Below is a small trained network, with its code and all its weights. Each question gives an input and a target symbol and asks what happens when units are switched off, that is, made to give their printed mean instead of their output.

import numpy as np


def w(rows, s, z=0):
    codes = np.array(rows[::2]) - 128.0
    scale = np.full(codes.shape[1], s)
    scale[-1] = z or s
    return codes * scale


def f(y):
    return np.maximum(y, 0)


def softmax(a):
    e = np.exp(a - a.max(-1, keepdims=True))
    return e / e.sum(-1, keepdims=True)


def log_softmax(a):
    a = a - a.max(-1, keepdims=True)
    return a - np.log(np.exp(a).sum(-1, keepdims=True))


def net(x, mask):
    ids = ['Σδημπτ'.index(c) for c in x.split()]
    T = len(ids)
    res = E[ids] + P[:T]
    u = 0
    for l in range(2):
        q, k, v = (res @ M[l].T for M in (Q, K, V))
        z = softmax(np.where(np.tri(T) > 0, q @ k.T / 3**0.5, -1e9)) @ v
        res = res + np.where(mask[u], z, O[l][:, -1]) @ O[l][:, :-1]
        u += 1
        y = f(res @ A[l][:, :-1].T + A[l][:, -1])
        res = res + np.where(mask[u : u + 16], y, B[l][:, -1]) @ B[l][:, :-1]
        u += 16
    return log_softmax(res[-1] @ U[:, :-1].T + U[:, -1])


Q, K, V, O, A, B = {}, {}, {}, {}, {}, {}
E = w([
[173,99,127],'Σ',
[82,93,14],'δ',
[119,101,131],'η',
[128,184,141],'μ',
[38,3,186],'π',
[162,138,58],'τ',
],0.014)
P = w([
[48,2,64],'0',
[16,195,158],'1',
[17,200,168],'2',
[40,181,144],'3',
[54,174,137],'4',
[67,169,141],'5',
[84,168,144],'6',
[100,164,146],'7',
[116,163,155],'8',
[139,166,159],'9',
[156,164,165],'10',
[176,166,174],'11',
],0.01)
Q[0] = w([
[136,157,98],'L0H0',
[174,167,166],'L0H0',
[96,1,191],'L0H0',
],0.013)
K[0] = w([
[167,196,87],'L0H0',
[254,165,165],'L0H0',
[5,47,209],'L0H0',
],0.0078)
V[0] = w([
[254,179,104],'L0H0',
[92,245,27],'L0H0',
[238,108,246],'L0H0',
],0.0049)
O[0] = w([
[2,91,105,9],'L0H0',
[190,94,136,154],'L0H0',
[42,137,97,1],'L0H0',
],0.008,0.0064)
A[0] = w([
[54,184,125,115],'L0N0',
[58,148,77,153],'L0N1',
[25,140,140,93],'L0N2',
[76,93,173,102],'L0N3',
[62,156,153,6],'L0N4',
[43,89,137,92],'L0N5',
[116,184,202,169],'L0N6',
[121,215,81,110],'L0N7',
[129,119,178,89],'L0N8',
[57,196,79,10],'L0N9',
[163,181,144,132],'L0N10',
[86,121,60,118],'L0N11',
[77,140,110,57],'L0N12',
[185,56,136,134],'L0N13',
[146,42,100,124],'L0N14',
[126,7,53,143],'L0N15',
],0.014)
B[0] = w([
[179,201,169,135],'L0N0',
[56,40,137,143],'L0N1',
[204,104,62,132],'L0N2',
[90,113,64,151],'L0N3',
[57,212,237,128],'L0N4',
[90,72,65,137],'L0N5',
[174,147,73,254],'L0N6',
[81,70,107,157],'L0N7',
[34,149,103,140],'L0N8',
[248,88,21,128],'L0N9',
[85,80,68,206],'L0N10',
[20,91,38,145],'L0N11',
[132,90,140,128],'L0N12',
[115,191,99,240],'L0N13',
[117,207,120,186],'L0N14',
[50,198,132,232],'L0N15',
],0.012,0.0063)
Q[1] = w([
[2,195,83],'L1H0',
[59,88,214],'L1H0',
[179,223,119],'L1H0',
],0.0087)
K[1] = w([
[245,10,143],'L1H0',
[108,98,14],'L1H0',
[70,171,68],'L1H0',
],0.011)
V[1] = w([
[164,4,13],'L1H0',
[163,16,159],'L1H0',
[230,195,186],'L1H0',
],0.0047)
O[1] = w([
[97,184,106,88],'L1H0',
[186,254,66,7],'L1H0',
[194,92,199,91],'L1H0',
],0.0078,0.012)
A[1] = w([
[248,121,171,140],'L1N0',
[92,173,90,105],'L1N1',
[96,66,176,141],'L1N2',
[85,105,114,82],'L1N3',
[139,93,199,36],'L1N4',
[93,62,71,91],'L1N5',
[135,210,135,67],'L1N6',
[209,143,162,50],'L1N7',
[199,175,187,69],'L1N8',
[168,86,210,37],'L1N9',
[208,87,206,118],'L1N10',
[73,124,153,84],'L1N11',
[198,117,186,27],'L1N12',
[76,109,48,90],'L1N13',
[184,151,144,6],'L1N14',
[108,52,92,101],'L1N15',
],0.012,0.014)
B[1] = w([
[67,106,73,134],'L1N0',
[117,96,127,221],'L1N1',
[91,161,153,229],'L1N2',
[162,119,102,174],'L1N3',
[146,159,23,143],'L1N4',
[209,116,142,245],'L1N5',
[164,217,187,143],'L1N6',
[139,220,166,128],'L1N7',
[85,132,135,128],'L1N8',
[130,189,26,147],'L1N9',
[48,155,125,164],'L1N10',
[177,146,119,165],'L1N11',
[119,229,72,128],'L1N12',
[160,102,159,254],'L1N13',
[39,212,7,128],'L1N14',
[146,171,156,233],'L1N15',
],0.015,0.0091)
U = w([
[186,215,85,146],'Σ',
[123,121,158,81],'δ',
[254,113,110,105],'η',
[82,54,17,223],'μ',
[142,133,174,51],'π',
[25,100,106,254],'τ',
],0.0092,0.005)

Each question gives the input, a string of symbols that net reads in full, and the target symbol t.
The units are the heads (3 rows each of Q, K, V and O) and the neurons (one row each of A and B). Each row of codes is followed by its name. A weight is (code - 128) times the scale printed after its matrix; where a second scale follows, it is the last column's (O, A, B and U).
mask holds one flag per unit, layer by layer, with each layer's heads first. A switched-off unit (its flag False) gives its mean, the last column of its rows in O or B, instead of its output. The means were averaged over made-up inputs and are rounded, as every weight is.
A unit's drop is (log p(t) with every unit on - log p(t) with that unit switched off) / (log p(t) with every unit on - log p(t) with every unit switched off).
The circuit of an input: a set's keep is (log p(t) with only the set's units on - log p(t) with every unit switched off) / (log p(t) with every unit on - log p(t) with every unit switched off). Starting from the 12 units with the biggest drops (on a tie, the unit counted first), units are removed one at a time, each time the one whose removal leaves the highest keep (on an exact tie, the one counted first), for as long as the keep stays at least 0.8.
units of the circuit, in order: the units of the circuit, biggest drop first
unit that matters most: the unit with the biggest drop
top k neurons: the k neurons with the biggest drops, biggest first
k most important neurons of layer l: the k neurons of layer l with the biggest drops, biggest first
input μ Σ π μ μ η δ Σ τ τ μ μ, target μ: top 2 neurons	L1N5; L1N15
input π δ τ η π τ, target μ: top 2 neurons	L1N15; L1N5
input δ π τ, target η: 2 most important neurons of layer 1	L1N2; L1N10
input δ η Σ η δ μ η τ δ, target τ: top 2 neurons	L1N5; L0N6
input π τ π, target μ: 2 most important neurons of layer 0	L0N8; L0N3
input η τ η δ δ μ μ, target η: unit that matters most	L0N10
input η δ η Σ π μ, target μ: units of the circuit, in order	L1N15; L0N10
input η π μ η δ, target η: 2 most important neurons of layer 1	L1N5; L1N13
input μ π η μ δ δ δ η δ π τ Σ, target μ: units of the circuit, in order	L0N15; L1N0
input τ μ δ π π η Σ δ η η Σ, target π: 3 most important neurons of layer 1	L1N2; L1N15; L1N5
input π δ Σ, target η: units of the circuit, in order	L0N15; L1H0; L1N5; L0N14
input δ δ π δ μ δ η η δ τ δ, target Σ: units of the circuit, in order	L1H0; L0N15
input δ τ η η τ Σ π π μ μ τ Σ, target Σ: top 4 neurons	L0N14; L1N15; L1N9; L1N5
input π τ δ δ δ τ π δ δ π δ, target Σ: units of the circuit, in order	L1H0
input μ μ η τ π δ, target η: units of the circuit, in order	L1N13; L1N5
input μ π η π τ τ η δ δ Σ τ δ, target τ: units of the circuit, in order	L0H0; L0N15; L0N6
input Σ π μ μ π δ δ δ δ τ τ π, target μ: 2 most important neurons of layer 0	L0N8; L0N13
input δ μ τ π δ π η δ δ μ η η, target Σ: 3 most important neurons of layer 0	L0N14; L0N15; L0N13
input π τ η τ η, target η: top 3 neurons	L0N15; L0N5; L0N6
input η τ δ π π μ μ η, target τ: unit that matters most	L0N14
input η δ π π η Σ μ Σ, target τ: 2 most important neurons of layer 0	L0N14; L0N15
